Below are the code and all the weights of a small trained network. Each question names an input and a class and asks about switching units off, where a switched-off unit gives its printed mean instead of its output.

import numpy as np


def w(rows, s, z=0):
    codes = np.array(rows[::2]) - 128.0
    scale = np.full(codes.shape[1], s)
    scale[-1] = z or s
    return codes * scale


def f(y):
    return y / 2 * (1 + np.tanh(0.7978845608 * (y + 0.044715 * y**3)))


def log_softmax(a):
    a = a - a.max(-1, keepdims=True)
    return a - np.log(np.exp(a).sum(-1, keepdims=True))


def net(x, mask):
    res = np.array(x, float).reshape(1, 6) / 4 @ E
    y = f(res @ A[0][:, :-1].T + A[0][:, -1])
    res = res + np.where(mask, y, B[0][:, -1]) @ B[0][:, :-1]
    return log_softmax(res[-1] @ U[:, :-1].T + U[:, -1])


A, B = {}, {}
E = w([
[168,2,113],'x0',
[128,125,130],'x1',
[184,190,29],'x2',
[127,130,127],'x3',
[229,178,188],'x4',
[129,127,126],'x5',
],0.0073)
A[0] = w([
[10,153,114,40],'neuron 1',
[65,133,190,44],'neuron 2',
[158,142,125,166],'neuron 3',
[49,138,97,81],'neuron 4',
[43,128,105,92],'neuron 5',
[97,110,164,86],'neuron 6',
[180,143,68,178],'neuron 7',
[115,199,152,50],'neuron 8',
[154,60,160,57],'neuron 9',
[107,160,141,119],'neuron 10',
[150,147,87,92],'neuron 11',
[112,103,119,77],'neuron 12',
[53,131,52,151],'neuron 13',
[161,127,46,128],'neuron 14',
[124,29,154,51],'neuron 15',
[83,122,225,71],'neuron 16',
[164,122,66,48],'neuron 17',
[104,187,166,88],'neuron 18',
[113,127,25,191],'neuron 19',
[150,141,148,63],'neuron 20',
[121,98,208,115],'neuron 21',
[91,68,176,91],'neuron 22',
[244,196,103,185],'neuron 23',
[9,118,40,31],'neuron 24',
[27,41,190,44],'neuron 25',
[180,113,143,129],'neuron 26',
[189,216,165,39],'neuron 27',
[192,40,135,122],'neuron 28',
[189,126,35,130],'neuron 29',
[76,213,136,10],'neuron 30',
[242,110,167,203],'neuron 31',
[197,51,104,18],'neuron 32',
[221,117,126,64],'neuron 33',
[172,164,204,140],'neuron 34',
[176,186,196,176],'neuron 35',
[90,96,83,100],'neuron 36',
[152,153,155,28],'neuron 37',
[91,186,152,159],'neuron 38',
[85,180,147,19],'neuron 39',
[41,80,97,103],'neuron 40',
[181,64,118,4],'neuron 41',
[78,135,90,173],'neuron 42',
[43,97,104,44],'neuron 43',
[162,55,123,56],'neuron 44',
[209,151,135,35],'neuron 45',
[178,129,174,15],'neuron 46',
[151,185,132,42],'neuron 47',
],0.012,0.0027)
B[0] = w([
[145,99,127,181],'neuron 1',
[183,174,120,161],'neuron 2',
[146,100,141,150],'neuron 3',
[168,79,112,161],'neuron 4',
[178,86,145,166],'neuron 5',
[196,158,156,144],'neuron 6',
[113,149,188,191],'neuron 7',
[116,127,95,163],'neuron 8',
[154,139,108,169],'neuron 9',
[89,134,111,140],'neuron 10',
[195,132,182,147],'neuron 11',
[137,127,129,129],'neuron 12',
[164,93,156,187],'neuron 13',
[176,163,201,179],'neuron 14',
[114,143,126,193],'neuron 15',
[203,166,171,183],'neuron 16',
[157,171,128,152],'neuron 17',
[137,112,79,161],'neuron 18',
[135,104,167,193],'neuron 19',
[116,118,108,128],'neuron 20',
[184,136,175,177],'neuron 21',
[138,172,156,181],'neuron 22',
[132,101,169,255],'neuron 23',
[177,105,142,200],'neuron 24',
[148,133,135,226],'neuron 25',
[90,89,97,157],'neuron 26',
[182,95,119,198],'neuron 27',
[127,160,95,209],'neuron 28',
[144,156,195,203],'neuron 29',
[149,126,79,176],'neuron 30',
[150,69,151,229],'neuron 31',
[110,138,7,186],'neuron 32',
[103,125,120,179],'neuron 33',
[193,59,128,185],'neuron 34',
[113,56,149,202],'neuron 35',
[161,94,143,152],'neuron 36',
[137,108,105,130],'neuron 37',
[117,97,86,174],'neuron 38',
[117,158,2,147],'neuron 39',
[146,126,142,187],'neuron 40',
[145,129,78,163],'neuron 41',
[159,68,143,161],'neuron 42',
[148,104,143,168],'neuron 43',
[129,149,85,171],'neuron 44',
[123,111,113,170],'neuron 45',
[161,113,124,144],'neuron 46',
[158,129,110,153],'neuron 47',
],0.0075,0.0074)
U = w([
[126,92,127,222],'0',
[122,1,139,2],'1',
[119,102,130,219],'2',
[109,101,143,221],'3',
[181,196,151,51],'4',
[145,130,28,142],'5',
[36,189,119,69],'6',
[12,205,90,37],'7',
],0.013,0.0097)

Each question gives the input, the list of numbers given to net, and the class t.
The units are the neurons (one row each of A and B). Each row of codes is followed by its name. A weight is (code - 128) times the scale printed after its matrix; where a second scale follows, it is the last column's (A, B and U).
mask holds one flag per neuron, in row order. A switched-off neuron (its flag False) gives its mean, the last column of its row in B, instead of its output. The means were averaged over made-up inputs and are rounded, as every weight is.
A unit's drop is (log p(t) with every unit on - log p(t) with that unit switched off) / (log p(t) with every unit on - log p(t) with every unit switched off).
The circuit of an input: a set's keep is (log p(t) with only the set's units on - log p(t) with every unit switched off) / (log p(t) with every unit on - log p(t) with every unit switched off). Starting from the 12 units with the biggest drops (on a tie, the unit counted first), units are removed one at a time, each time the one whose removal leaves the highest keep (on an exact tie, the one counted first), for as long as the keep stays at least 0.8.
units of the circuit, in order: the units of the circuit, biggest drop first
unit that matters most: the unit with the biggest drop
k most important neurons: the k neurons with the biggest drops, biggest first
drop of u: that unit's drop, to one decimal
input [-8,-7,-1,-6,-7,-7], class 5: units of the circuit, in order -> (neuron 39; neuron 30)
input [4,7,-1,-4,8,3], class 1: units of the circuit, in order -> (neuron 31; neuron 34)
input [8,2,-1,-5,-6,-1], class 5: unit that matters most -> neuron 32
input [-7,3,3,-3,1,4], class 5: 2 most important neurons -> (neuron 39; neuron 30)
input [-8,-7,-4,-1,8,0], class 1: units of the circuit, in order -> (neuron 35; neuron 34)
input [-3,-3,8,2,-2,-2], class 4: units of the circuit, in order -> (neuron 14; neuron 29)
input [-4,-4,8,7,-5,-1], class 4: units of the circuit, in order -> (neuron 14; neuron 29)
input [-3,-6,-8,4,-2,-1], class 4: 2 most important neurons -> (neuron 16; neuron 2)
input [2,-4,-8,4,7,4], class 4: 3 most important neurons -> (neuron 16; neuron 21; neuron 22)
input [3,1,6,0,1,5], class 4: 2 most important neurons -> (neuron 14; neuron 29)
input [-4,-4,-3,-2,4,0], class 1: 2 most important neurons -> (neuron 35; neuron 34)
input [-8,6,3,1,1,7], class 5: 2 most important neurons -> (neuron 39; neuron 30)
input [-1,-2,8,-5,-8,4], class 1: drop of neuron 19 -> 0.2
input [8,3,1,-6,-4,-1], class 5: drop of neuron 40 -> 0.0
input [-7,-7,-3,-1,-7,4], class 1: drop of neuron 28 -> 0.1
input [-1,-2,-5,-3,-1,2], class 4: most important neuron -> (neuron 16)
